In each set, the steps that take the first to the second take the third to the fourth, perhaps in another order. Give the fourth.
Each answer is a row, close to the row of the unit it stands for.
[ -79, -143,  204,  -33,  -74, -110,  242,  -26,   -7,   44,  -37,  -30,  185,  151, -119, -195,  106,    8,   94,   35, -167,    7,   27,   48,  -56,   13,  132,  147, -102,  119,  -34,  -19,  134,   35,   48,  -29,  223,  -68,  -54,  -47,    2,   31,   45,  -45,  272,  210,  150,  176,  -62,   31,   71,    2,  111,  -29,  125,  -16, -192,  193,   43,  -12,  110,   27,   58, -297,  -73,  103,  177,  110, -159,   47,   96,  -50, -217, -124,  -56,   91,  159,  -38,   30, -151, -198,    3,   64, -266,   99, -101,  -91,   56,   19,  188,  143,  -37,  -52,  -56,  150]
: [ 143,  -41, -119,  -68,  171,   75,  260, -193,  343,   53,  -59,  -93,   67,  -88,   42,   99,  -25,  -72,  -50,  -15,  229,   37,    8,   -8,   83,  114, -162,   28, -124, -261, -133,   35,  151,   65, -134,  -79,   -5, -315,  -72, -162,  -10,   34,   24,  -69, -202, -111,  -86, -123,  -92, -274,  -78,   44, -180, -210,   20,  186,   17,  157,  186,    8,  -73,    9, -128,   67, -221, -160,  -29,  -63,  -51,  123,   58,   54, -113, -203,   52,  130,  -52,   65,  133,   90,  104,  -50,  -33,  -75,  -88,  -61, -144,   20,  115,   58,   52,   22,   59,   53,  -29]
:: [ -91,  144,  228,  -20,   29,  -48,  -78,  188, -288,   68,  -42,   32,   40,  168,   51, -190,   85,   26,  134,  -75, -219,   59,   44,  -72,  135,   39,  -16,    8,  -20,  284,   80,  -97,  -73, -127,   -8,   36, -108,   20,  202,  177, -109,  118,  -37,  -23,   81,  184,   86,  -30,  116,  113,   70,  -98,   55,  185,   67,  -32,    5,  -90,  -66,  -17,   -6,  -56,  176,   91,  158,   -5,  -19,  -50,  -76,   -1,   77, -189,  -39,  -93,  143,  -67,  -65,   12,  -26, -101,   14,  169,  117,  158,  -23,    8,  124,   26, -227,   90, -111,   24,  -34,  -79,  -52]
: [-137,  119,   57,  -43,   39,   19, -101, -101,  277, -109,  -25,  -52, -160,  -49,   54,   40,   77,  -72,   24, -198,  111,  -56,  -52,  -99,  254,  112, -206, -112,  -92, -129,  -23,  -29,   15, -139, -227,   45, -332,   99,  164,   81,  -71,  203, -128,  -24,  -11,  -98, -151, -163,  126,  -14,  -87, -191, -117,   23, -118,   22,  349,  -66,  -49,   16,    6, -136,  -36,  118,   16, -141, -233, -128,  -11,  -72,  -92, -164,  -32,  157,  136,  -20, -163,  128,   27,  145,  144,  -61, -136,  132,  -84,   45,  -81,  106, -185,   55,  -60,   59,  -49, -262,  -55]

[  -6, -174, -272,  -44,   86,  178,  118, -196,    9, -277,   77,    8,   46,   13,  -25,  142, -162,  -83, -161,   36,  -74,  -70,  125,  -46,   39,   -7,  -53,  -79,   88, -269, -145,  151,   59, -174,    3, -105,   97,   16, -285,   46,  -25, -102,   25,   46, -167,  -43,   26,  -34,   63, -193,  -79,   -4,  -66, -224,   81,   59,   47,   24,   72,   81, -165,   62, -262,  -50, -187,  -41,   -6, -105,   74,   35,  -11,  140,  -89,  -28, -170,   82,  117, -111, -171,  242,   60, -301, -113,  -32,  -17,   60,    0,   21,  258, -214,   44,  105,  -83,   80,  112]
: [ 160, -191, -116,   46,  -25,  157,    0,  -58, -215,  -49,  -26,  -46,  376,  108, -138,   20, -257,  -74,   -7,   39,  -72,  -15,  143,  102, -128,   35,  153,   73,  240,  -50,  -41,  145,   25,  110,  168,  -67,  255,  123,  104,  125,  -19,  -58,  108,   -1,  -91,   95,  116,  208, -100, -198,   87,  121,  125,  -41,  132, -151,  -87,  -34,   62,   18, -187,  178,  148,   45,  -32,   75,   85, -111,  205,   93,    1,   -5,   86, -205,  -74,  141,  183, -254, -256,  -62, -120,  -88,   17, -145,  -15,   43,  142, -110,  148, -146,   58,   63,  -37,   98, -129]
:: [ 115, -243, -253,  -14,   -1,  263,   76, -245,  144,  -29,   13,  -66,  136,  -55,  150,   79,  -27,    1, -122,  -11,   92,  -77,  -41,   64,   89,  177,   15,  -73,  -49, -279, -100,  189,   29,   97,  -76,  -97,  129, -163, -231,  -51,   89, -118,   52,  -60,  -84, -109,  -21,    9,  -57, -325,   23,   64, -123,  -70,  121,  167,   62,   41,   68,   46, -141, -156, -274, -119, -172,  -86,   53,  -87,   17,  -14,  113,  -15, -135,   49,   15,  125,   72, -100,  -54,  180,   69, -135,   -2, -117,  -54,  -30,  -47,  111,  258,  -22,   36,   27,  186,  155,   21]
: [ -22, -251,   37,   48,  -65,  -48,  212,  -76, -131,   43,  -34, -107,  300,  155,  -55,  -53,  -82,  -76,    0,  204, -155,  114,  -11,   -9,  -49,   18,  166,   67,   84,    4,  -37,  103,   69,   -6,  171,  -59,  276,  -88,   72,  -75,  -53, -137,  129,   13,   21,  187,  148,   27,  -69,    2,  111,   68,   36,  -72,   85,  -90, -181,  -70,  -35,   -6,    7,   57,  186, -152,    8,   66,  103,  192,   78,   57,  -28,  -53,  -57, -289,  -58,   45,    4, -104,    8,  -30, -204,   -8,   43, -260,  -81,   -7,  115,  -54,   -2,  -15,   62,   41,   65,   93,   61]

[  66,  -95, -215,   39,  -70,   27, -102,  198, -103, -111,   47,   31,  116,   12,  -74,   86, -180,  -18,  -15,   39, -123,   -9,   46,   94, -206,   32,  100,  -15,  293,  -88,   81,   76, -132,  178,  281,   87,  -28,  225, -125,   54,   67, -100,  143,  129,   52,   60,   63,  167,  172,   48,   57,  120,  218,  140,  -89, -327,  -60,   -4,  -58,  -68,   92,   25,   24,   23,  176,   77,  159,   49,  -15,  -34, -111,   97,  203,   52,  -80,   41,  160, -163,  -38,  -88,   92,   55,  103,   32,  -80,   20,  170,  -14,  -59,  -85,   61,   73,   39,  186,    6]
: [-177,  -82,  118,   94,  -43, -164,  -82,   86,  -89,  148, -123,  135,  -28,   32,   39,  -70,  126,  -76,   48,   89,  -94,  133,  -80,   -3, -111, -107,   30,   85,   98,  407,   45, -255,  -42,  -64,  137,  130,   45,  -85,  125,  -87,   91,  -21,  -87,  116,   84,  112,  166,  -43,  188,  232,   77,  106,  100,  150,  -58,  -91, -225,   73,  -55,  -21,  192,   43,  258,  -27,   24,  154,  182,  123,  -30,   15,   25,  218,   -4,  -82, -134,   33,   75,   -6,  150, -202, -139,  175,  141,    3,   49,   -5,   38,   63, -189,   29,  -42,  -51,   93,  150,    7]
:: [ 136,  136, -194, -119,  128,   71,  -89,  -18,  -83, -127,   63, -125,  -26,  -64,  -40,  257, -289,   32,  -18,  -69,  152, -138,  132, -141,   93,  169,  -54, -203,   35,  -50,  -47,  189, -104,  -49,  -92, -155, -117,  233,  -75,  161,    4,  189,  -39,   95, -160,  -87, -121,   -5,  -17,  -18, -165, -131, -126,  -48,  -79,  -47,  219,    0,   35,   10, -243,  -70, -225,   30,  132, -109, -127, -212,  122,   67,  -29, -178,  113,   63,   52,   33,  -22,   22, -181,  209,  143, -216,  -33,  199,  -74,   64,  171,  -87,   71, -129,  -31,  152,  -70, -134,  -37]
: [  -9,  295,  181, -240,  105,   29,  -90, -102,  180,   61,  -31,  -44, -136, -160,  126,   82,   42,  -14,   43, -224,  178,  -99,  -12,  -10,  210,  172, -177, -195, -259,  -31,   15, -105,   11,  -41, -101,   33, -237,   64,  -16,   43, -115,  118, -169,  -25,  -99,  -31, -216,  -83, -106,  111, -156,  -71,  -69,  -77, -111,  125,  221, -125,   54,   61,  -23,  -44, -153,   79,   99, -214, -168, -126,   59,  -67,  -19,  -66,   88,   69,  144,  -99, -220,  201,    2,  107,  237,   38,   -3,  264, -119,   67,    8,  -57,  -33,  126,  -28,  -32,  -65, -169,   39]

[  51,  -93, -323,  -95,   -1,  280,  -30, -142,  -20,  -60,  108, -153,  211, -105,  -40,  110, -227,  -62,  -54,   53,   24,    3,  200,  -28,  -21,   96,   43,  -94,  104, -223, -118,  291,   33,   42,   32,  -21,   47,  137, -351, -103,  -40,   -9,  111, -141, -100, -139,  -40,   48,   -8, -333, -171,   94,  -76, -104,  124,  149,   92,  135,  123, -106, -120,   19, -188,    6, -151,   23,   70,  -98,  151,   49,  100,  114,  -69,  -37,  -66,  148,  199,  -93, -206,  150,   36, -192, -114,  -18, -115,  184,  -80,   90,  101, -154,   -6,  -19,   56,  103,  111]
: [  59,  -85, -188,    2,  135,  160,  137, -239,  253, -134,   -8,  -52,   87,  -65,  -68,   85, -161,   21,  -22,  157,   48,  -14,  268,   82,  -85,  152,    4,   -7, -108, -222, -104,  142,  147,    9, -105,  -30,  204,  -31, -195,  -42,  -36, -112,   88, -191, -170,  -46,  -33,   85,  -78, -280,  -19,  144,  -55, -167,   88,   -2,  -65,   73,  164,   33, -181,   29, -231,  -82, -243, -169,   76,  -20,   43,  -32,   59,  123,  -37, -109,  -12,   26,  -88,  -96,  -93,  -30,   51, -294, -139,  -67,  -58,  -75,   65,   -5,  187, -163,   29,  -81,   45,   86,   78]
:: [  82, -121,  105,   92, -171, -152,   12,   48,  -92,   58,  -45,   99,   33,    7,   78, -197, -177,   70,  -26,  153, -189,  -20,  -45,   74, -257,  -77,  145,  123,  152,  245,   80,  -70,  -38,   67,  321,  104,   45,  198,    5,   33,   64,  -60,  -94,  227,   55,   66,  115,   96,   49,  200,  123,   81,   42,    0,  -64, -156, -106,  -83,   -2,  -31,   90,  221,  128,   91,  123,  159,   87,  158,   -2,   -9,   20,  216,  166,   88, -106,   -4,  218, -155,   24, -302,    3,  106,   51,   70,   59,  -12,  165,   -5,  -41, -110,   44,  -13,   81,  141,   33]
: [-109,   15,  201,  141,  -62, -206,  111,  122,  -90,  162,  -66,  152,  -52,  110,  -58, -201,   54,   33,  -90,   55,  -82,  141,   92,   27, -294,  -90,  148,  -68,   95,  202,  108,  -92,  -74,  109,  226,    4,   94,  -39,   63,  -79,   90,  -25, -117,  167,  126,  174,  279,   73,  -26,  161,  209,  -14,  127,   79,   -3, -114,  -79,   15,  -59,  -27,  237,  -47,  297,   98,   52,    5,   64,  235,   -3,  -50,   33,  -19,   12,   74, -234,   39,   49,   63,   70, -272, -153,  237,   32,  -50,  174, -145,   26,  -69,  -92,  -67, -104,   -4,  -89,  164,  -38]

[   8,  126,  322,  -56,   10,  -55, -205,  214, -160,   54,  -41,  177,   99,  155,   -9,  -41,   49,   46,   27,  -84, -121,   43,   22,  -29,   61,  -60,    8,   27, -144,  361,   35,  -57,  -26,  -63,   -6,  112, -132,   17,  194,   74, -144,   78,  -42,  -55,   68,  182,   26,  117,  -51,  243,  138,  -99,  -18,  200,  -25,  -74,   44,  -85, -109,  -24,   71,   24,  257,   36,   73,   39,   11, -103,  -64,   22,   -5, -363,   15,   42,   43,  -97,  -18,  -20,   90,  -16,  -95,   51,  230,  197,   20,   70,  141, -148, -207,  139,   26,   15,   13, -189, -136]
: [ -64,  189,   99, -116,   47,  -47,  -45,  -17,   91,  -29,   64,  -56, -257,  -66,   29,   66,  217,   90,  -45, -151,   93,  -12, -134,  -91,  289,  140, -115,  -46, -219,   33,   70, -131,  -40, -127, -129,   22, -278,  122,  108,   85,  -87,  174,  -27,    6,  -61, -275, -303, -100,  -29,  171, -151, -112,  -65,   59,    6,  123,  307,  -26,  -20,   40,  -77,  -34,  -77,  150,   35,  -68,  -86, -152,   42,  -33,  -87, -131,    6,  251,  150,  -21, -215,  115,   68,  246,   -2,  -91,  -55,  163,  -44,   20,  -49,    8, -126,  -24, -187,  -61,  -56, -240,  -84]
:: [ -17,   32,  -96,  -31,  102,  112, -148, -139,  -52, -265,  209,  -87,   25,  -63,  -30,  201, -158,  -87,    0, -150,   14, -184,  119,  -59,  -40,   21,  -32, -172,  129,  -87,  -73,  264,  -68,   66,  -71,   30,  -54,  270,  -82,   84,  -23,  -33,  -26,    6, -193, -143,  -91, -152,  103,  -61, -200, -184,  -70,  122,  -98,   75,  215,  -56,   41,  -38, -131,   -2, -137,  -10,   82, -180, -157,  -12,  252,  -18, -124, -153,   70,   70,   87,  -19,  110,   -9, -135,  176,  246, -155, -122,  127,  -61,  103,   83,  -26,  -58, -106,  -62,   92,  -62,   58,  -16]
: [  94,   31,  -93, -105,  -67,   25, -246,  231, -388,   55,  139,  -89,  170,   90,  -30,   52, -381,   60,   -4,  -32, -166,   18,  102,   22, -127, -107,   39,  -58,  122,  326,   34,  117,  -38,   61,   77,   -6,   13,  242,  143,  173,  -69, -106,  -83,   -2,  -76,  106,  100,   -7,   56,  149,  -71,   33, -127,  -21,  -79, -110,   41, -126,  -53,  -40, -103,  -11,   75,   75,  199,   91,  -23, -129,   86,   87, -186, -259,   30,  -12,  112,   42,   57,   -3, -127,  110,    7, -140,   23,  130,   16,  245,  113,  -61,  -52, -101,  -65,   75,  -95,  -83,  -60]

[ -17,   -2, -240,   84,   71,  222,  -30,    1,  141, -109,   82,  109, -251,  -44, -134,  253,   70,  -31,  -89,    6,  107,  -66,   -2,   29,   11,   27,  -90,   -3,   68, -351,  -32,  218, -117,  -14,    0, -104, -120,  260, -269,  -43,  157,  -58,   49,   -6, -181,  -57, -132,  -23,  -40, -129,  -99,  -17,   91,  -31, -115,   65,   95,  -46,   72,   31, -176,   37, -160,   65,   13, -209,  -71,  -19,  177, -113,   17,  303,  202,  135, -119,   19,   19,  -95,  -19,   10,  191,  -53,  -41,   91,  -78,  -58,  -80,   57,   98,  -29, -154,   -1,   65,   79, -102]
: [ -89,  -12,  158,  247,  -29, -132,  -90,  -34,  238, -115, -115,   32, -427, -228,  216,    3,  337,   45,  153,  -47,  293,  -79, -207,   27,   79,  140,  -62,  -11, -227, -199,  -96, -189,   -8,   17,   29,  110, -102, -169,  -98, -140,  176,  133,  -54,  -35,   15, -145, -138, -103,  110,    5, -128,   13,   45,   71,  -20,  165,  -44,  200,  -21,  113,  111, -107, -133,   55, -193, -169, -100,  106,   -6,  -93,  143,  132,    5,  -23,   75, -102,  -88,  140,  293,    3,   96,    3,   -4,  -16,  102, -133,  -62,  224,  145,   97, -147,  -74,   62,   -4,  -12]
:: [  54, -139, -216,  -93,   24,  204,   51, -193,  140,  -83,   -1,  -55,   28,  -68, -141,   31,   -8,  -27,  110,    7,  131,  -88,   66,  127,   16,  106,   24,  -20,   19, -163, -157,   98,  -24,  -97,   -7, -129,  154, -136, -147,  -62,  -39,  -14,   45,  -13, -202,  -55,  -83,  -48,  -37, -207, -130,  104, -180, -134,   98,   17,   40,   19,  101,   56, -106,   18, -240,  -32, -207, -238,   95,  -19,   23,  -52,  134,  209,  -31,  -13,   52,  119,  -31,  -42, -184,  119,  -30, -148,  -88, -123,  -96, -213,  -60,  -41,  293,  -35,   79,  -56,   16,   54,   18]
: [ -40,  -55,  144,  -84,  -29,    8,  200, -192,  251,  -36, -113,   24, -211,  -73,   24, -229,  347,  -25,   60,   84,   56,   58, -143,   11,  208,   43, -144,   19, -224, -151, -109,  -29,  147,  -93, -218, -131,   52, -251,  -52, -137,   17,   67,  -41,    9,  -56,   -1,  -44,  -85,  -80, -150,  -79,   47, -110,  -60,  125,   34,  -69,  225,   85,  -20,   -3, -105,  -34,   25, -243, -131,  -47,   46, -180,   -6,   97,  148, -210,   10,   52,   12,  -63,   35,   69,   76,  -28,   70, -104, -180,    7, -169, -106,   46,  217,   50,   76,   71,   83,   18,   23]

[  73, -286, -219,  -15,   46,   44,   64,  137, -105,  -23,   76,  -99,  347,  122,  -61,  -15, -248,   43,  -41,  102,  -33,  -69,  146,  -68,  -98, -162,  300,   45,  227,   81,  -35,   70,   83,   21,   73,  -42,  277,   67,   16,  163,   -9,  -68,  105,   50,  -68,  -36,   88,   82,  -14,  -92,  194,  -92,   56,  -42,    9,  -55, -122,  -15,   61,  -49, -115,   62,   42,  -98,  -15,  102,   83,  -34,   90,  111,  -79, -125,  -43, -106, -181,  135,   48, -148, -196,  -34, -174, -128,   64,  -91,   58,  -53,   55, -128,  130,  -79,  149,   78,  -64,   48,  109]
: [ -79, -169,  147,   66,  -53,  -63,  204,  -73, -147,   47,  -37,   35,  207,  162,  -18, -294,   -9,  -61,   12,  114,  -34,  119,  106,    3,  -58,  -41,  149,   30,   74,  157,    0,  -70,  220,  114,  -10, -110,  212, -126,   91, -137,   -7,  -68,  -29,  -91,  200,  123,  121,  164,  -48,  -18,  105,   53, -118,   15,  198,    4, -280,   59,  101, -117,   52,   28,  141, -103,  -80,  250,  168,   28,  -90,   32,    4,   47, -210, -214,  -31,   70,   46,   32,   -3, -187, -328,    6,  -95, -189,  -36, -138,  -61, -183,   95,   85,  177,   35,   81,   50,   76]
:: [  22,  -69,  -68,   58,  -35,   41,  123,  -27, -161,  116,  -43,  -69,  294,  204,   59, -117, -111,  -25,  118,  144,  -77,   33,  154,    5, -142,   -7,  326,  117,  174,   87, -170,   59,  113,   78,   33,  -86,  309,  -82,  -42,   78,   -1, -112,   99,  -34,  -86,  160,   56,   87, -103,  -82,   62,   51,   38,  -23,   64,  -36,  -65,  174,  104,  -78,   63,   16,  132,  -84,  -80,  172,  135,   10,  106,  182,   37,   -7,  -55, -127,  -83,   50,  162,  -41, -306,  -74, -198,    7,   -9, -253,    8,   99,    6,  -42,   89,   37,   57,  -61,  -86,  186,  108]
: [  37, -105,  183,  -10,  -60,   -1,  185,    1,   77,   81, -201,  -50,  -33,  130,   14, -102,  176,  -81,  164,  135, -170,   37,  -97,    3,   78,   41,   53,   77, -212,  163,  -58, -159,  148, -233,  -10,  -83,  104, -257,  157, -148,   16,  -57,   45,  -51,  251,  201,   83,   53,    6,  -44,   67,   -9,   -2,   -9,  197,   25, -141,   62,   34,   17,  107, -101,  102, -179, -127,  163,  102,   11, -163,  123,   91,   15, -165, -165,    8,  -67,   56,  153,   64, -168, -171,  143,   80, -202,   48,  -92,  -38,    4,  -23,   84,   28,  -62,   71,  -82,   68]

[-118, -102, -128,    8,   47,  134,  282, -203,  293,  -15,  -54,   54, -142, -142,  -32,  -21,   36,  -40,   12,   47,  155,   56,   36,   55,  205,  144,  -66,    7,  -60, -295,  -74,  166,  146,   74, -162, -174,   -5, -270,  -87,  -28,  152,  119,   13,  -73,   17,  -18, -184, -232,  -60, -231,  -81,   70,  -53, -149,  -69,  271,  -97,   53,  216,   36,  -84,  -21,  -68,  -87, -135, -174,   99,  -62, -101,  -40,  127,   32, -124,  -55,   38,   31, -128,   77,  107,   63,   67,  -70, -121, -176, -127, -186, -136,  -60,  157,   54,  -38,   56,  108, -124,   58]
: [ -81,  102,   36,  -14,   41,  -17,  108,  -20,  312,   75,   46,   88, -403,  -19,    1,   85,  397,   -5,   45,   19,  201,   86, -178,   82,  131,   57,  -97,   92, -241, -110,   15, -226,   37,  -31, -169,   94, -131, -194,  129, -143,  168,   32,  -96,  -33,  -48,  -28, -160,  -66,    7, -109,  -84,   46,   42,   55,  -78,   37,   79,  147,  -22,   13,   64,  -21, -114,   19, -104, -236,   63,   25,  -89,  -45,  -17,  158,  -96,   39,   39, -127,  -68,  155,  370,  -87,   23,  108,  -86,   32,    1, -140, -164,   98,  -74,  114,  -59,   12,  148,   46,  -93]
:: [  -1,   19, -251,   70,  -36,  105, -154,  -10,  105, -273,  203,  -84,   17,  -49,   -1,  242, -228,  -52, -212,   20,  157,  -52,   86,  -18,  -53,   30,  117,    8,  163, -313,  117,   84, -165,   58,  123,   22,  -48,    2, -134,  103,   20,  -47,   69,  124,  -63, -189,  -71,   42,  128, -165, -270,   79,   -8,  -90,    9,  -17,  139,   14,  -20,   81,  -83,   64, -187,   -1,  145,  -20,  -85,   27,  152, -159,   54,    6,  189,   72,   71,   25,   49,  -90, -230,  206,  181,  -98,  -19,  -38,   -8,    7,  -65,   30,  115,  -54, -192,   80,  -39,  189,  -56]
: [  -3,  157,  -65,  -63,   88,  -23, -244, -116,   47,  -71,  184,  -52,   63,  -15,   20,   88,  -15,  -88,    3, -229,  181, -125,  -49, -196,  187,   17,  -86, -106,   32, -104,  -47,   68,  -59,  -99,  -27,    3,  -97,  147,  -62,  163,   80,  148,  -16,  -95, -105, -113, -137, -180,  116,  -92,  -33,  -74,  -15,  115,  -82,   12,  244, -129,  -11,   93, -216, -133, -212,   93,  158, -106, -217, -215,   34,  -72,   -6, -109,   75,  167,  207,  -68,  -65,   91, -176,  204,  179, -160, -141,  193,  -48,  225,  130,   42,   19,  -84, -105,  134, -104, -210,  -96]


Each unit has one place in each of these: a pair of places, a chain of 3 and a chain of 4.
Each unit has 3 fields.
Field 1 runs from 0 to 1 in a loop.
Field 2 runs from 0 to 2 as a chain.
Field 3 runs from 0 to 3 and stops there.
What the symbols do: u is +1 on field 2; a is -1 on field 3; q is +1 on field 1; f is -1 on field 2; o is +1 on field 3.
